Below are the code and all the weights of a small trained network. Each question names an input and a class and asks about switching units off, where a switched-off unit gives its printed mean instead of its output.

import numpy as np


def w(rows, s, z=0):
    codes = np.array(rows[::2]) - 128.0
    scale = np.full(codes.shape[1], s)
    scale[-1] = z or s
    return codes * scale


def norm(h):
    return h / np.sqrt((h * h).mean(-1, keepdims=True) + 1e-5)


def f(y):
    return y / 2 * (1 + np.tanh(0.7978845608 * (y + 0.044715 * y**3)))


def log_softmax(a):
    a = a - a.max(-1, keepdims=True)
    return a - np.log(np.exp(a).sum(-1, keepdims=True))


def net(x, mask):
    res = np.array(x, float).reshape(1, 4) / 4 @ E
    u = 0
    for l in range(2):
        y = f(norm(res) @ A[l][:, :-1].T + A[l][:, -1])
        res = res + np.where(mask[u : u + 8], y, B[l][:, -1]) @ B[l][:, :-1]
        u += 8
    return log_softmax(norm(res)[-1] @ U[:, :-1].T + U[:, -1])


A, B = {}, {}
E = w([
[181,191,205,147,11,160,106,76],'x0',
[160,85,159,129,201,154,132,160],'x1',
[53,99,90,166,82,217,140,42],'x2',
[187,172,214,47,156,169,113,49],'x3',
],0.012)
A[0] = w([
[157,150,170,94,99,109,127,109,103],'L0N1',
[132,136,186,133,144,112,108,135,34],'L0N2',
[161,205,215,131,82,137,130,73,2],'L0N3',
[142,166,159,135,110,137,63,128,8],'L0N4',
[146,170,98,182,105,111,87,158,6],'L0N5',
[241,252,237,175,64,147,106,151,131],'L0N6',
[124,125,64,191,39,109,140,112,105],'L0N7',
[225,115,203,203,96,117,107,246,84],'L0N8',
],0.011,0.0065)
B[0] = w([
[130,79,107,164,160,36,214,93,158],'L0N1',
[63,162,106,42,138,108,165,115,127],'L0N2',
[156,6,131,125,76,37,82,46,185],'L0N3',
[139,175,40,82,159,100,129,90,131],'L0N4',
[122,132,206,157,129,116,173,189,128],'L0N5',
[161,51,97,49,183,51,193,37,246],'L0N6',
[91,137,254,173,91,169,150,185,192],'L0N7',
[183,21,114,92,236,5,244,189,176],'L0N8',
],0.0088,0.012)
A[1] = w([
[178,129,59,102,170,15,90,179,2],'L1N1',
[250,203,171,66,171,33,105,218,165],'L1N2',
[92,85,105,155,178,107,155,223,158],'L1N3',
[175,100,153,99,181,157,160,75,43],'L1N4',
[73,198,57,125,98,35,121,115,92],'L1N5',
[83,166,77,61,155,108,153,114,34],'L1N6',
[147,177,178,100,144,90,122,200,144],'L1N7',
[169,172,115,106,76,136,123,62,49],'L1N8',
],0.015,0.0084)
B[1] = w([
[170,176,81,78,205,200,134,163,216],'L1N1',
[106,39,195,92,40,35,207,3,252],'L1N2',
[191,102,137,81,116,85,134,75,253],'L1N3',
[119,182,141,130,170,111,161,111,185],'L1N4',
[121,149,206,108,84,125,196,102,144],'L1N5',
[127,163,149,162,94,172,160,184,140],'L1N6',
[106,112,139,127,120,101,162,93,168],'L1N7',
[147,76,83,108,96,109,186,132,147],'L1N8',
],0.018,0.013)
U = w([
[115,224,129,126,253,164,132,156,86],'0',
[51,169,161,212,29,177,140,198,98],'1',
[147,66,145,103,107,35,172,45,195],'2',
[193,117,75,120,197,132,30,238,3],'3',
],0.017,0.0052)

Each question gives the input, the list of numbers given to net, and the class t.
The units are the neurons (one row each of A and B). Each row of codes is followed by its name. A weight is (code - 128) times the scale printed after its matrix; where a second scale follows, it is the last column's (A, B and U).
mask holds one flag per neuron, layer by layer. A switched-off neuron (its flag False) gives its mean, the last column of its row in B, instead of its output. The means were averaged over made-up inputs and are rounded, as every weight is.
A unit's drop is (log p(t) with every unit on - log p(t) with that unit switched off) / (log p(t) with every unit on - log p(t) with every unit switched off).
The circuit of an input: a set's keep is (log p(t) with only the set's units on - log p(t) with every unit switched off) / (log p(t) with every unit on - log p(t) with every unit switched off). Starting from the 12 units with the biggest drops (on a tie, the unit counted first), units are removed one at a time, each time the one whose removal leaves the highest keep (on an exact tie, the one counted first), for as long as the keep stays at least 0.8.
circuit, biggest first: the units of the circuit, biggest drop first
most important unit: the unit with the biggest drop
k most important neurons: the k neurons with the biggest drops, biggest first
top k neurons in layer l: the k neurons of layer l with the biggest drops, biggest first
drop of u: that unit's drop, to one decimal
input [0,8,8,4], class 0: circuit, biggest first : (L1N2 L1N3)
input [-1,-8,3,-8], class 1: circuit, biggest first : (L1N2 L0N6 L0N7)
input [-8,-2,2,4], class 0: 2 most important neurons : (L1N2 L0N7)
input [-5,-8,2,6], class 1: most important unit : L1N6
input [-2,0,6,-1], class 1: 4 most important neurons : (L0N8 L0N6 L1N2 L1N3)
input [-2,1,6,2], class 0: 4 most important neurons : (L1N2 L1N3 L0N3 L0N7)
input [-3,-4,8,0], class 1: top 2 neurons in layer 1 : (L1N2 L1N3)
input [5,-3,8,-1], class 1: top 2 neurons in layer 0 : (L0N7 L0N6)
input [-1,0,6,0], class 1: top 2 neurons in layer 1 : (L1N3 L1N2)
input [-1,3,2,5], class 0: 2 most important neurons : (L1N2 L0N8)
input [5,-8,-1,-5], class 1: top 2 neurons in layer 0 : (L0N7 L0N8)
input [1,-6,8,0], class 1: drop of L1N2 : 0.1
input [-2,8,5,7], class 0: drop of L1N2 : 0.5
input [-2,-8,6,2], class 1: drop of L1N3 : 0.3
input [-1,-4,4,-4], class 1: drop of L1N4 : 0.0
